Here is a tiny trained network, its code and every weight. The questions are about switching its units off for an input and a target symbol, where a switched-off unit gives its printed mean instead of its output.

import numpy as np


def w(rows, s, z=0):
    codes = np.array(rows[::2]) - 128.0
    scale = np.full(codes.shape[1], s)
    scale[-1] = z or s
    return codes * scale


def softmax(a):
    e = np.exp(a - a.max(-1, keepdims=True))
    return e / e.sum(-1, keepdims=True)


def log_softmax(a):
    a = a - a.max(-1, keepdims=True)
    return a - np.log(np.exp(a).sum(-1, keepdims=True))


def net(x, mask):
    ids = ['βγδηθστ'.index(c) for c in x.split()]
    T = len(ids)
    res = E[ids] + P[:T]
    u = 0
    for l in range(2):
        r = res
        for j in range(3):
            rows = slice(3 * j, 3 * j + 3)
            q, k, v = (r @ M[l][rows].T for M in (Q, K, V))
            z = softmax(np.where(np.tri(T) > 0, q @ k.T / 3**0.5, -1e9)) @ v
            o = O[l][rows]
            res = res + np.where(mask[u + j], z, o[:, -1]) @ o[:, :-1]
        u += 3
    return log_softmax(res[-1] @ U[:, :-1].T + U[:, -1])


Q, K, V, O = {}, {}, {}, {}
E = w([
[148,112,84,16,185,86],'β',
[46,61,51,69,173,47],'γ',
[166,47,105,15,63,203],'δ',
[170,214,72,58,64,2],'η',
[70,153,61,176,108,186],'θ',
[43,193,252,75,155,69],'σ',
[224,39,171,212,190,51],'τ',
],0.0081)
P = w([
[235,207,95,23,230,167],'0',
[81,55,78,99,168,55],'1',
[86,48,129,114,116,55],'2',
[97,57,120,100,84,65],'3',
[104,44,129,100,66,62],'4',
[105,78,127,106,40,58],'5',
[152,74,132,93,35,54],'6',
[133,85,124,89,12,72],'7',
[134,72,119,101,1,50],'8',
],0.0047)
Q[0] = w([
[74,189,91,99,92,149],'L0H0',
[160,178,106,18,97,80],'L0H0',
[46,137,63,95,142,196],'L0H0',
[124,87,186,62,232,162],'L0H1',
[161,223,118,85,199,117],'L0H1',
[70,222,243,151,94,100],'L0H1',
[80,120,22,195,122,220],'L0H2',
[141,119,42,206,113,254],'L0H2',
[158,25,91,72,107,20],'L0H2',
],0.0076)
K[0] = w([
[188,84,192,183,213,64],'L0H0',
[230,176,152,209,218,227],'L0H0',
[189,71,187,221,83,21],'L0H0',
[92,211,19,180,61,150],'L0H1',
[69,71,60,221,60,214],'L0H1',
[247,66,6,83,174,212],'L0H1',
[112,97,245,142,36,56],'L0H2',
[63,105,208,143,15,33],'L0H2',
[162,232,142,127,104,254],'L0H2',
],0.007)
V[0] = w([
[200,120,82,148,226,130],'L0H0',
[136,226,47,56,42,176],'L0H0',
[2,69,73,58,110,67],'L0H0',
[114,17,163,203,66,166],'L0H1',
[160,131,143,61,206,230],'L0H1',
[43,181,202,97,223,176],'L0H1',
[193,132,202,22,142,75],'L0H2',
[142,22,130,69,123,46],'L0H2',
[109,226,124,190,131,97],'L0H2',
],0.0061)
O[0] = w([
[204,147,112,84,242,75,168],'L0H0',
[117,217,97,62,47,142,145],'L0H0',
[3,69,68,119,92,67,251],'L0H0',
[94,44,109,216,108,195,49],'L0H1',
[146,88,165,31,140,177,134],'L0H1',
[51,177,235,73,197,167,95],'L0H1',
[167,93,214,84,73,39,199],'L0H2',
[107,21,152,148,98,75,215],'L0H2',
[129,227,127,184,174,124,56],'L0H2',
],0.0064,0.0032)
Q[1] = w([
[108,154,170,189,167,157],'L1H0',
[82,106,159,126,254,177],'L1H0',
[115,161,156,168,242,155],'L1H0',
[156,78,145,44,148,25],'L1H1',
[128,179,121,191,123,203],'L1H1',
[151,75,143,50,148,51],'L1H1',
[51,110,100,105,76,136],'L1H2',
[198,123,193,94,112,233],'L1H2',
[146,148,142,124,217,64],'L1H2',
],0.0089)
K[1] = w([
[90,67,94,182,114,114],'L1H0',
[147,71,188,248,131,37],'L1H0',
[105,102,116,213,138,83],'L1H0',
[203,254,119,20,230,148],'L1H1',
[84,67,141,198,66,100],'L1H1',
[196,243,135,32,219,152],'L1H1',
[163,141,165,110,197,102],'L1H2',
[47,143,126,224,141,52],'L1H2',
[145,60,129,111,46,206],'L1H2',
],0.0099)
V[1] = w([
[215,183,175,152,118,73],'L1H0',
[92,106,94,143,205,82],'L1H0',
[89,129,98,127,9,36],'L1H0',
[30,127,157,174,39,138],'L1H1',
[133,39,164,234,109,107],'L1H1',
[189,107,38,203,65,166],'L1H1',
[165,32,93,129,180,108],'L1H2',
[129,119,3,136,76,85],'L1H2',
[185,35,99,45,44,208],'L1H2',
],0.0052)
O[1] = w([
[140,191,204,74,111,125,160],'L1H0',
[98,170,100,117,177,87,124],'L1H0',
[67,70,207,129,163,74,130],'L1H0',
[170,56,143,209,74,116,5],'L1H1',
[163,142,127,116,32,58,2],'L1H1',
[84,170,154,153,33,146,43],'L1H1',
[131,178,60,41,127,110,161],'L1H2',
[29,150,138,91,174,122,129],'L1H2',
[170,120,144,3,172,204,182],'L1H2',
],0.006,0.0085)
U = w([
[122,154,114,107,188,141,105],'β',
[70,78,78,132,130,91,60],'γ',
[140,64,133,105,58,174,127],'δ',
[174,186,96,116,25,56,127],'η',
[86,169,81,186,126,196,255],'θ',
[71,165,254,137,113,116,71],'σ',
[220,77,170,202,168,113,134],'τ',
],0.0072,0.0051)

Each question gives the input, a string of symbols that net reads in full, and the target symbol t.
The units are the heads (3 rows each of Q, K, V and O). Each row of codes is followed by its name. A weight is (code - 128) times the scale printed after its matrix; where a second scale follows, it is the last column's (O and U).
mask holds one flag per head, layer by layer. A switched-off head (its flag False) gives its mean, the last column of its rows in O, instead of its output. The means were averaged over made-up inputs and are rounded, as every weight is.
A unit's drop is (log p(t) with every unit on - log p(t) with that unit switched off) / (log p(t) with every unit on - log p(t) with every unit switched off).
The circuit of an input: a set's keep is (log p(t) with only the set's units on - log p(t) with every unit switched off) / (log p(t) with every unit on - log p(t) with every unit switched off). Starting from all 6 units, units are removed one at a time, each time the one whose removal leaves the highest keep (on an exact tie, the one counted first), for as long as the keep stays at least 0.8.
units of the circuit, in order: the units of the circuit, biggest drop first
unit that matters most: the unit with the biggest drop
which heads matter: for each layer, one digit per head in row order, 1 if its drop is at least 0.15 and else 0, layers parted by /
drop when u is switched off: that unit's drop, to one decimal
input δ β γ, target δ: which heads matter : 001 / 101
input γ γ δ β δ β θ, target γ: units of the circuit, in order : (L0H0; L1H0; L0H2)
input σ σ σ γ σ γ θ, target τ: units of the circuit, in order : (L1H2; L1H1; L0H1)
input δ η θ σ γ β η γ, target δ: units of the circuit, in order : (L1H2; L0H2; L1H0; L0H0)
input σ θ η σ σ, target τ: units of the circuit, in order : (L1H2; L0H1; L1H1)
input τ τ β σ δ β σ, target η: unit that matters most : L1H1
input τ β γ θ δ, target η: units of the circuit, in order : (L1H1; L0H0; L1H2)
input τ γ β τ γ τ θ τ, target η: units of the circuit, in order : (L1H1; L0H0; L1H2)
input τ θ γ, target η: which heads matter : 100 / 111
input τ γ θ δ β τ θ, target η: which heads matter : 100 / 011
input σ δ θ θ σ, target τ: units of the circuit, in order : (L0H1; L1H2; L1H1)
input σ δ τ β δ, target τ: which heads matter : 011 / 011
input δ γ η, target δ: which heads matter : 001 / 101
input τ γ δ τ θ δ, target η: units of the circuit, in order : (L1H1)
input τ δ β θ β γ θ, target η: units of the circuit, in order : (L1H1; L0H0; L1H2)
input η θ β γ σ β δ σ η, target σ: drop when L1H1 is switched off : 0.1
input δ δ β τ θ γ θ θ, target δ: drop when L1H2 is switched off : 0.3
input θ δ θ τ τ τ, target θ: drop when L1H1 is switched off : 0.1
input θ θ τ θ δ γ τ γ, target θ: drop when L0H1 is switched off : 0.3
input δ θ η δ θ θ τ, target δ: unit that matters most : L1H2
